[128 = 0]

[131 124 137 146 128  96 126  82 155 130 132 129 137 166 124  66 190 142
 141 133 116 135 118 129 141 144 127 115 126] | Lh <15>
[134 140 142 147 116 127 136 106 134 125 131 130 102 131 163  73 147 155
 127 131 132 124 125 130 133 142 121 136 115] | SF <43>
[129 129 148 138 118 133 118  75 132 130 110 149 101 131 141  67 141 181
 127 123 139 134 139 120 131 137 126 134 129] | SF <24>
[141 125 133 132 131  85 160  99 145 117 127 127 132 146 128 112 171 144
 135 123 108 115 133 127 125 137 113 126 129] | Lh <35>
[123 101 125 121 126  93 123 110 140 135 138 119 121 139 114 140 173 132
 127 132 120 121 130 121 142 140 121 113 125] | Lh <19>
[138 115 139 121 131 109 120 123 114 126 140 135 122 125 118  99 147 139
 139 131 123 134 133 151 136 131 131 119 124] | PZ <42>
[126 120 127 116 120 108 117 133 143 116 129 110 129 135  86 120 157 131
 135 134 134 126 133 144 136 136 127 107 129] | PZ <44>
[119 119 139 185  97 136 113  54 158 145 117 136 147 200 123  74 146 122
 124 125 115 130 135 119 119 128 114 145 113] | BH <12>
[132 141 139 143 102 131 117  79 137 135 123 131 130 161 158  61 159 138
 120 138 117 132 134 112 124 134 114 135 125] | BH <12>
[118 151 137 136 128 121 114  65 182 118 138 141 133 147 137  76 166 139
 124 124 129 118 160 110 130 135 121 136 125] | BH <34>
[129 128 154 141 109 107 133  33 126 133 122 132 120 137 139  81 145 130
 135 139 124 123 132 113 133 138 113 129 114] | SF <10>
[120 145 136 137 118 128 122 112 133 129 131 128 101 161 126  91 148 126
 131 123 130 131 132 127 132 119 128 142 122] | BH <12>
[121 113 142 134 123  87 133  98 162 137 137 141 142 130 121 133 178 138
 130 134 129 186 127 119 133 147 107 118 137] | Lh <19>
[129 141 157 231 102 119 116  53 156 146 123 140  93 168 146   4 161 170
 115 138 107 141 141 235 155 141 117 144 111] | SF <10>
[130 140 142 133 106 139 130  88 135 138 124 130 121 155 137  88 166 124
 118 123 137 117 127 119 139 127 123 147 126] | BH <12>
[126 138 138 134 120 111 150  99 141 145 127 135 122 147 143  72 129 155
 137 154 128 121 118 132 132 129 136 147 132] | SF <10>
[138 130 134 141 119 135 127  96 163 136 149 149 143 138 128 105 148 137
 125 118 139 121 125 127 129 124 124 136 126] | BH <34>
[134 132 151 136 114 128 126  86 145 126 126 129 146 147 128 107 160 118
 136 118 132 109 128 123 120 132 106 142 134] | BH <29>
[124 128 122 129 111  96 136  98 161 134 109 135 130 144 105 118 185 145
 112 139 161 122 141 122 184 139 130 134 121] | Lh <19>
[125 138 141 139 121 123 135  96 137 141 123 133 107 128 146  75 124 151
 131 124 132 139 135 118 125 121 117 141 121] | SF <10>
[114 134 152 128 124  95 116 109 142 120 138 131 126 119 117  77 157 134
 126 117 120 137 137 155 130 119 119 123 113] | PZ <14>
[132 130 159 159 109 104 130 114 146 118 135 132 119 118 131  89 169 146
 135 137 124 138 136 151 134 129 127 117 113] | PZ <14>
[123 119 138 127 130 115 115 109 161 125 144 128 125 143 103 103 153 138
 121 119 112 147 139 141 123 124 122 131 110] | PZ <44>
[125 133 140 148 146 118 142  83 142 131 123 133 133 145 140 114 171 129
 127 125 138 102 130 130 135 135 114 144 126] | BH <34>
[118 115 160 150 109  76 124  95 186 152 129 129 123 179 128  25 252 194
 125 142 113 132 145 118 117 137 112 134 120] | Lh <15>
[139 148 137 135 117  94 115  86 127 122 132 119 135 176 137 103 156 122
 125  94 124 114 137 130 118 133 117 144 130] | BH <34>

[113 102 106 138 139 117 132 101 140 128 125 122 125 149 140 128 123 119
 142 119 119 134 141 127 130 125 133 135 126] | G T
[123 111 116 133 117 136 122 134 145 120 146 124 126 128 103 125 121 109
 137 135 131 141 102 135 135 124 125 152 130] | H W
[125 110 117 122 118 113 135 123 115 100 125 122 127 126  96 132 124 170
 131 116 122 142 132 108 159 137 110 129 120] | R Y
[ 61 108  98 137 139 139 131 107 152 133 139 127 110 138 144 143 119  94
 147 114 104 157 109 120 133 111 138 168 134] | G T
[ 97 114 123 124 151 128 121 117 130 136 133 132 123 138 134 123 114 115
 135 120 140 136 124 124 125 126 133 132 138] | R Y
[ 82 137 133 146 106 135 135  98 139 113 138 136 124 128 142 134  95  82
 130 109 101 130 114 112 144  93 135 149 157] | G T
[122 133 121 115 131 128 133 107 124 111 121 130 128 137 107 134 136 112
 140 145 116 131 127 124 122 121 110 119 128] | G T
[161 131 122 141 128 121 130 119 176 136 135 131 128 128  92 133 118 123
 133 131 104 123 119 135 123 130 123 159 116] | H W
[102 126 122 149 139 124 131 136 145 129 139 144 123 128 135 130 128  99
 135 135 101 155 122 127 123 127 131 159 125] | H A
[122 109 129 137 117 126 139 102 171 150 122 124 124 138 123 134 109 111
 147 127 107 126 118 115 125 126 125 147 134] | G X
[101 119 120 123 114 117 140 120 131 137 100 129 125 130 111 135 122 134
 139 122 122 145 128 125 129 139 130 156 115] | G T
[169 123 119 121 120 112 135  97 135 122 122 125 145 140  88 129 136 129
 130 129 110 129 108 109 140 138 114 127 120] | G X
[120 110 109 152 126 117 124 115 149 113 138 131 135 129 106 129 128 118
 138 127 105 136 115 140 134 128 123 159 123] | H W
[131 121 105 129 130 114 129 155 129  89 141 136 128 118 115 122 118 131
 129 120 111 150 124 125 135 129 138 161 118] | H W
[128 101 111 123 137  99 141  84 138 121 136 140 130 138 106 120 142 108
 141 130 104 219 122  94 133 133 128 120 125] | H A
[128  95 114 138 124 101 126 121 124 108 144 129 112 133  93 140 121 118
 129 128 123 139 129 139 144 125 135 146 127] | R F
[114  89 114 120 135 117 120 115 127 100 147 127 108 130 114 133 110 136
 135 122 132 136 132 120 150 125 133 126 128] | R F
[ 70 101 104 114 130 135 116 110 133 135 142 132 132 134 121 140 129 116
 135 123 113 155 115 126 138 111 152 155 132] | R F
[136 100 123 134 136 106 125 109 145 142 133 127  99 117 100 134 122 127
 134 128 113 126 123 119 132 144 125 147 125] | H A
[109  78 113 124 139 125 134 101 148 140 135 134 127 142 112 129 124  96
 146 130 119 143 123 117 128 133 128 125 134] | G X
[ 91  99 128 119 130 122 127 116 126 126 129 127 138 121  96 126 137 149
 124 118 113 134 135 119 134 127 127 133 128] | R Y
[ 97  84 120 127 131 106 124 124 122 130 149 136 117 130  95 133 109 122
 152 133 112 133 108 123 136 128 127 118 112] | R F
[ 97 121 114 132 131 122 121 114 126 131 137 129 116 131 108 141 112 130
 133 123 132 132 138 134 144 114 138 140 123] | R F
[ 44 149 114 154 134 143 132 120 144 139 143 125 112 141 173 140 119  72
 140 127 112 150 126 130 128 107 143 155 132] | G T
[112 145 116 128 129 115 133 124 140 115 132 128 122 132 126 127 122 108
 133 128 114 142 118 124 146 132 132 150 133] | H W
[118 129 109 140 118 119 126 117 135 122 142 128 131 122 127 122 103 135
 132 127 124 132 112 128 143 121 124 138 131] | H W
[114 115 131 146 138 112 133 113 136 138 143 133 119 118 123 115 111  78
 130 124 111 124  99 115 116 135 140 123 111] | H A
[119 114 115 144 132 119 121 122 145 121 149 143 106 136  98 137 116 116
 128 124 115 151 128 119 134 127 134 153 123] | H W
[111 120 113 132 128 129 126 107 135 113 143 127 121 142 131 161 145 123
 129 124 114 142 143 119 134 125 124 136 131] | R Y
[102 108 112 117 121 128 130 120 105 103 150 117 122 122 115 129 110 150
 130 123 124 143 122 129 148 125 130 133 119] | R Y
[181  87 110 108 129  93 145  99 120 131 124 112 126 138  84 122 113 149
 139 125 129 118 116 131 129 151 116 119 127] | G X

[139 159 172 163 142 114 113 155 108 156 141 143  97  96 124 107 120 121
  50 112 112 132 151 127 135 110 117 136 135] | Gj <70>
[124 129 174 143 133 129  89  90 118 113 125 130 119 126 136 150 109 138
 159 127 138 151 129 128 131 145  93 128 137] | Cn <63>
[124 121 149 134 132 127  98 100 121 116 114 132 118 133 138 139 121 134
 180 134 150 124 115 138 130 123 117 140 122] | Cn <63>
[129 134 105 133 122 125 128 147 132 149 134 132 129 136 133 127 133 111
  76 127 104 103 128 116 140 114 143 131 129] | Gj <72>
[124 118 137 126 126 129 113 104 125 114 120 126 121 138 138 133 121 127
 171 129 137 128 117 128 136 130 124 135 131] | Cn <69>
[125 129 123 131 124 132 127 142 126 137 132 127 127 130 135 126 128 111
 101 133 108 117 126 122 137 122 131 129 127] | Gj <67>
[133 145 153 148 127 127 114 128 109 140 137 139 127 116 129 118 123 119
  70 112 115 126 135 119 133 120 118 121 139] | Gj <70>
[125 125 156 138 134 130 111 113 129 120 120 134 117 131 136 134 123 132
 151 130 140 139 121 132 135 138 117 128 122] | Cn <69>
[129 124  68 112 111 129 143 152 126 141 132 126 140 146 130 124 136 116
  88 125  89 111 129 115 134 122 138 125 129] | Gj <72>
[127 123 127 141 126 125 103 128 127 122 113 129 121 147 134 140 126 126
 168 123 134 117 117 133 136 121 127 139 131] | Cn <68>
[129 132 141 130 135 131  99 108 121 121 122 127 117 135 145 131 119 134
 140 132 144 130 120 132 134 115 111 139 134] | Cn <69>
[126 129  98 127 126 122 109 139 127 144 118 125 135 141 139 133 125 121
 108 128 104 100 121 118 133 125 139 124 138] | Gj <67>
[127 130  72 119 120 127 128 135 124 139 117 134 129 145 140 125 132 122
  97 121  93 109 141 120 143 134 129 130 133] | Gj <67>
[133 128 181 141 140 126 107 103 111 113 123 123 116 115 133 128 113 125
 151 133 154 156 123 135 126 129 112 133 126] | Cn <63>
[126 120 131 123 141 134 124  91 132 119 121 128 122 132 147 127 127 133
 153 129 142 133 130 132 133 123 119 138 124] | Cn <69>
[143 127 110 125 135 132 132 126 129 139 125 133 121 143 151 121 129 129
  87 130 107 110 130 124 135 102 128 140 134] | Gj <72>
[142 136 143 143 132 130 117 135  86 135 186 140 117 126 128 118 126 119
  82 123 115 125 140 125 131 119 119 125 133] | Gj <72>
[138 132 118 132 130 129 128 138 122 142 131 134 137 127 129 121 127 112
  76 125 108 119 136 121 130 116 127 128 128] | Gj <70>
[125 130 162 137 142 130 107  94 129 118 124 134 112 123 136 136 130 133
 147 137 146 133 118 130 131 125 118 138 135] | Cn <68>
[139 133 143 147 133 125 127 134 122 133 143 137 124 121 126 110 125 125
  59 121 108 123 145 110 129 129 124 122 132] | Gj <70>
[132 128 101 122 127 123 127 137 131 138 123 139 107 147 129 128 132 119
 105 127 115 120 132 121 129 124 133 118 132] | Gj <72>
[124 118 133 130 129 129 101 102 122 110 118 127 116 143 144 139 124 131
 177 153 144 124 131 132 129 150 126 133 125] | Cn <63>
[136 150 167 166 144 128  88 196  90 143 139 138 108  91 127 111 121 121
  80 107 114 131 139 126 135 116 106 133 152] | Gj <67>
[125 132 145 137 134 127  98 107 132 105 113 133 114 139 139 156 126 126
 170 137 156 133 130 135 134 129 124 139 108] | Cn <63>
[127 132 121 132 135 121 143 138 129 144 143 136 132 136 125 120 128 112
  65 126 105 123 150 121 136 120 134 122 128] | Gj <70>
[121 120  63 118 106 127 134 162 133 141 126 135 147 164 128 140 136 108
 125 118  99 101 122 113 137 147 146 123 133] | Gj <67>
[128 126 109 131 110 122 131 147 126 145 128 125 135 128 130 142 125 124
 121 119 106 116 123 119 133 152 145 120 133] | Gj <67>
[125 122 145 130 124 132 117 111 134 116 125 130 121 143 129 138 120 133
 151 133 138 135 132 134 126 140 121 132 131] | Cn <68>
[146 154 178 161 145 122 105 122 101 146 136 146 113 103 132 114 113 120
  66 115 120 135 140 136 125 116 115 125 133] | Gj <70>
[142 139 186 154 144 125 104 101 128 127 117 137 105 121 138 125 122 129
 131 139 150 145 120 142 128 105 118 127 127] | Cn <68>
[123 136 172 146 155 126  91  88 114 121 121 137 113 134 144 132 120 124
 145 128 149 140 127 134 133 133 112 138 135] | Cn <68>
[123 112 122 125 126 130 122 104 144 115 117 132 133 149 141 146 128 136
 173 138 141 131 121 132 132 138 122 137 127] | Cn <69>
[130 142 122 137 131 134 121 126 119 145 135 145 124 141 133 115 121 117
  72 116 109 131 147 121 134 131 117 121 129] | Gj <70>
[130 135 112 131 122 123 125 140 116 141 136 129 129 111 132 124 125 121
  78 124 104 117 133 124 139 117 130 125 130] | Gj <67>
[129 136 151 134 140 127 103  93 126 121 130 153 109 119 138 118 120 139
 127 124 135 144 130 132 136 117 105 144 137] | Cn <69>
[125 130 130 128 130 126  97  94 124 116 118 131 116 150 143 128 126 129
 147 135 131 130 122 127 133 137 111 141 141] | Cn <69>
[137 137 123 138 137 128 123 129 120 149 123 143 118 128 128 118 118 118
  70 124 122 131 147 127 138 105 117 143 132] | Gj <72>
[135 137  88 129 125 121 128 152 126 152 130 124 122 146 131 120 135 123
  76 123 103 118 142 123 140 116 127 138 141] | Gj <72>
